[[134 132 127 128 127 141 132 125 146 131 148 124]
 [127 133 127 135 129 130 126 130 119 118 139 122]
 [124 135 133 131 129 131 126 122 133 127 105 128]
 [126 130 124 130 129 131 132 128 131 127 121 143]
 [119 124 122 133 134 130 129 127 125 139  99 128]
 [124 126 128 124 125 120 121 121 131 136 115 121]
 [126 131 120 125 129 125 127 128 138 127 126 125]
 [121 132 123 122 128 123 126 131 128 131 128 131]]
->
[[121 126 124 119 126 124 127 134]
 [132 131 126 124 130 135 133 132]
 [123 120 128 122 124 133 127 127]
 [122 125 124 133 130 131 135 128]
 [128 129 125 134 129 129 129 127]
 [123 125 120 130 131 131 130 141]
 [126 127 121 129 132 126 126 132]
 [131 128 121 127 128 122 130 125]
 [128 138 131 125 131 133 119 146]
 [131 127 136 139 127 127 118 131]
 [128 126 115  99 121 105 139 148]
 [131 125 121 128 143 128 122 124]]

[[113 140 139 106 118 120 113 138 141]
 [121 138 139 114 118 128 158 137 138]
 [112 145 143 101 114 122 136 142 146]
 [113 146 141 101 115 123 132 143 147]]
->
[[113 112 121 113]
 [146 145 138 140]
 [141 143 139 139]
 [101 101 114 106]
 [115 114 118 118]
 [123 122 128 120]
 [132 136 158 113]
 [143 142 137 138]
 [147 146 138 141]]

[[117 122 119 113 117 120 124 118 114 110 119]
 [116 127 122 117 119 124 129 126 113 110 120]
 [141 129 137 145 140 130 131 130 144 154 141]
 [135 143 133 132 135 136 146 133 139 135 132]]
->
[[135 141 116 117]
 [143 129 127 122]
 [133 137 122 119]
 [132 145 117 113]
 [135 140 119 117]
 [136 130 124 120]
 [146 131 129 124]
 [133 130 126 118]
 [139 144 113 114]
 [135 154 110 110]
 [132 141 120 119]]

[[129 126 132 133 120 136 135 129 122 115 118 131 114 133]
 [118 136 110 118 145 112 109 134 138 150 145 111 132 108]
 [124 122 129 125 127 127 129 117 119 121 123 129 121 132]
 [122 136 119 130 138 130 123 141 137 134 137 118 113 118]
 [134 137 129 134 127 130 128 137 131 128 127 126 124 126]
 [115 118 123 122 133 119 122 104 110 127 124 124 116 129]]
->
[[115 134 122 124 118 129]
 [118 137 136 122 136 126]
 [123 129 119 129 110 132]
 [122 134 130 125 118 133]
 [133 127 138 127 145 120]
 [119 130 130 127 112 136]
 [122 128 123 129 109 135]
 [104 137 141 117 134 129]
 [110 131 137 119 138 122]
 [127 128 134 121 150 115]
 [124 127 137 123 145 118]
 [124 126 118 129 111 131]
 [116 124 113 121 132 114]
 [129 126 118 132 108 133]]

[[126 127 125 135 135 142]
 [130 114 122 123 149 124]
 [124 129 133 129 124 129]
 [127 129 128 135 113 131]
 [135 130 125 125 124 119]
 [139 129 120 136 115 127]
 [126 139 129 132 121 135]
 [131 125 123 132 118 121]
 [142 108 111 133 130 120]]
->
[[142 131 126 139 135 127 124 130 126]
 [108 125 139 129 130 129 129 114 127]
 [111 123 129 120 125 128 133 122 125]
 [133 132 132 136 125 135 129 123 135]
 [130 118 121 115 124 113 124 149 135]
 [120 121 135 127 119 131 129 124 142]]

[[120 132 132 135 126 117 130 129 133]
 [130 127 121 122 106 127 120 121 125]
 [124 127 136 141 135 141 136 126 120]
 [135 144 118 128 123 118 132 135 140]
 [133 139 122 119 116 124 118 132 137]
 [121 126 138 139 127 128 136 134 127]
 [133 113 119 112 125 132 118 127 112]
 [126 126 127 131 114 124 132 137 124]
 [125 134 126 136 126 135 133 131 133]]
->
[[125 126 133 121 133 135 124 130 120]
 [134 126 113 126 139 144 127 127 132]
 [126 127 119 138 122 118 136 121 132]
 [136 131 112 139 119 128 141 122 135]
 [126 114 125 127 116 123 135 106 126]
 [135 124 132 128 124 118 141 127 117]
 [133 132 118 136 118 132 136 120 130]
 [131 137 127 134 132 135 126 121 129]
 [133 124 112 127 137 140 120 125 133]]
